Here is a tiny trained network, its code and every weight. The questions are about switching its units off for an input and a class, where a switched-off unit gives its printed mean instead of its output.

import numpy as np


def w(rows, s, z=0):
    codes = np.array(rows[::2]) - 128.0
    scale = np.full(codes.shape[1], s)
    scale[-1] = z or s
    return codes * scale


def norm(h):
    return h / np.sqrt((h * h).mean(-1, keepdims=True) + 1e-5)


def f(y):
    return y / 2 * (1 + np.tanh(0.7978845608 * (y + 0.044715 * y**3)))


def log_softmax(a):
    a = a - a.max(-1, keepdims=True)
    return a - np.log(np.exp(a).sum(-1, keepdims=True))


def net(x, mask):
    res = np.array(x, float).reshape(1, 7) / 4 @ E
    u = 0
    for l in range(2):
        y = f(norm(res) @ A[l][:, :-1].T + A[l][:, -1])
        res = res + np.where(mask[u : u + 8], y, B[l][:, -1]) @ B[l][:, :-1]
        u += 8
    return log_softmax(norm(res)[-1] @ U[:, :-1].T + U[:, -1])


A, B = {}, {}
E = w([
[86,104,171,163,161,141,73,43],'x0',
[187,208,223,181,138,54,128,166],'x1',
[105,115,150,213,127,130,137,114],'x2',
[129,131,180,140,112,109,84,92],'x3',
[199,48,131,93,139,140,2,76],'x4',
[152,101,99,133,109,127,147,168],'x5',
[132,92,96,175,106,117,124,144],'x6',
],0.011)
A[0] = w([
[57,94,92,218,135,128,66,1,27],'0.n1',
[100,133,170,166,143,89,112,76,38],'0.n2',
[164,132,190,195,139,55,148,182,27],'0.n3',
[139,206,177,194,126,149,129,173,62],'0.n4',
[65,252,124,111,96,151,189,132,72],'0.n5',
[51,39,167,205,167,187,96,73,2],'0.n6',
[159,124,179,85,143,136,86,58,22],'0.n7',
[41,210,149,132,135,149,236,166,29],'0.n8',
],0.0093,0.0068)
B[0] = w([
[66,70,202,193,74,203,156,56,218],'0.n1',
[68,130,96,86,108,208,121,208,151],'0.n2',
[185,108,146,189,53,106,91,157,204],'0.n3',
[177,86,70,140,76,79,137,184,199],'0.n4',
[111,95,113,136,254,147,204,136,236],'0.n5',
[101,88,165,154,55,183,143,38,191],'0.n6',
[143,121,144,47,215,45,122,123,182],'0.n7',
[42,211,128,31,236,83,195,120,255],'0.n8',
],0.0086,0.0054)
A[1] = w([
[138,157,174,187,49,78,120,189,31],'1.n1',
[138,68,102,123,67,124,95,126,145],'1.n2',
[208,173,143,140,85,131,184,159,153],'1.n3',
[66,115,108,74,97,199,134,125,112],'1.n4',
[147,163,149,53,184,143,17,65,3],'1.n5',
[141,102,4,101,116,192,119,149,22],'1.n6',
[139,147,131,129,139,167,20,92,45],'1.n7',
[155,120,146,88,192,124,54,101,35],'1.n8',
],0.011,0.0055)
B[1] = w([
[200,129,108,151,173,136,59,153,220],'1.n1',
[84,182,122,117,119,170,194,136,220],'1.n2',
[106,136,127,199,166,122,105,54,245],'1.n3',
[238,155,133,177,146,136,43,118,234],'1.n4',
[157,61,178,70,106,30,149,177,253],'1.n5',
[97,208,57,94,40,194,55,160,208],'1.n6',
[108,91,201,101,189,112,254,118,199],'1.n7',
[122,93,141,47,67,39,182,149,207],'1.n8',
],0.0099,0.0047)
U = w([
[154,65,179,33,105,55,120,123,66],'0',
[210,157,139,250,136,93,86,162,49],'1',
[78,73,189,170,100,206,103,30,186],'2',
[68,191,112,132,208,119,227,158,255],'3',
[128,160,54,88,57,191,90,164,53],'4',
],0.018,0.0017)

Each question gives the input, the list of numbers given to net, and the class t.
The units are the neurons (one row each of A and B). Each row of codes is followed by its name. A weight is (code - 128) times the scale printed after its matrix; where a second scale follows, it is the last column's (A, B and U).
mask holds one flag per neuron, layer by layer. A switched-off neuron (its flag False) gives its mean, the last column of its row in B, instead of its output. The means were averaged over made-up inputs and are rounded, as every weight is.
A unit's drop is (log p(t) with every unit on - log p(t) with that unit switched off) / (log p(t) with every unit on - log p(t) with every unit switched off).
The circuit of an input: a set's keep is (log p(t) with only the set's units on - log p(t) with every unit switched off) / (log p(t) with every unit on - log p(t) with every unit switched off). Starting from the 12 units with the biggest drops (on a tie, the unit counted first), units are removed one at a time, each time the one whose removal leaves the highest keep (on an exact tie, the one counted first), for as long as the keep stays at least 0.8.
circuit, biggest first: the units of the circuit, biggest drop first
top k neurons: the k neurons with the biggest drops, biggest first
top k neurons in layer l: the k neurons of layer l with the biggest drops, biggest first
drop of u: that unit's drop, to one decimal
input [-4,-1,6,-4,1,7,0], class 4: circuit, biggest first	1.n6
input [7,8,-6,-2,-4,-7,3], class 1: circuit, biggest first	0.n3; 0.n4
input [-8,6,-2,-3,4,-8,-5], class 1: circuit, biggest first	0.n8; 1.n3
input [-7,0,6,0,4,6,1], class 4: top 2 neurons in layer 1	1.n6; 1.n2
input [3,7,-6,0,-4,-8,5], class 1: top 3 neurons	0.n3; 0.n4; 1.n1
input [2,3,5,7,6,8,0], class 2: top 3 neurons in layer 0	0.n8; 0.n1; 0.n6
input [7,-2,3,2,-6,-1,-5], class 2: top 2 neurons	0.n1; 0.n6
input [5,6,0,2,5,-8,3], class 0: top 2 neurons	0.n7; 1.n5
input [6,2,-5,-6,0,7,-3], class 0: top 3 neurons	0.n4; 0.n2; 0.n5
input [8,-1,-6,3,3,-6,-5], class 0: top 2 neurons	1.n5; 0.n7
input [0,-8,-8,-8,-6,0,1], class 4: top 2 neurons	1.n6; 1.n4
input [7,-3,-8,-8,3,5,0], class 4: top 3 neurons	1.n6; 0.n8; 0.n7
input [2,-8,-5,6,-7,-3,7], class 2: top 2 neurons	1.n4; 0.n1
input [-1,7,6,-8,-3,0,6], class 1: circuit, biggest first	0.n3
input [0,-5,-2,2,-2,0,-1], class 4: drop of 1.n6	0.1
input [6,3,-1,5,3,-6,-4], class 0: drop of 0.n7	0.2
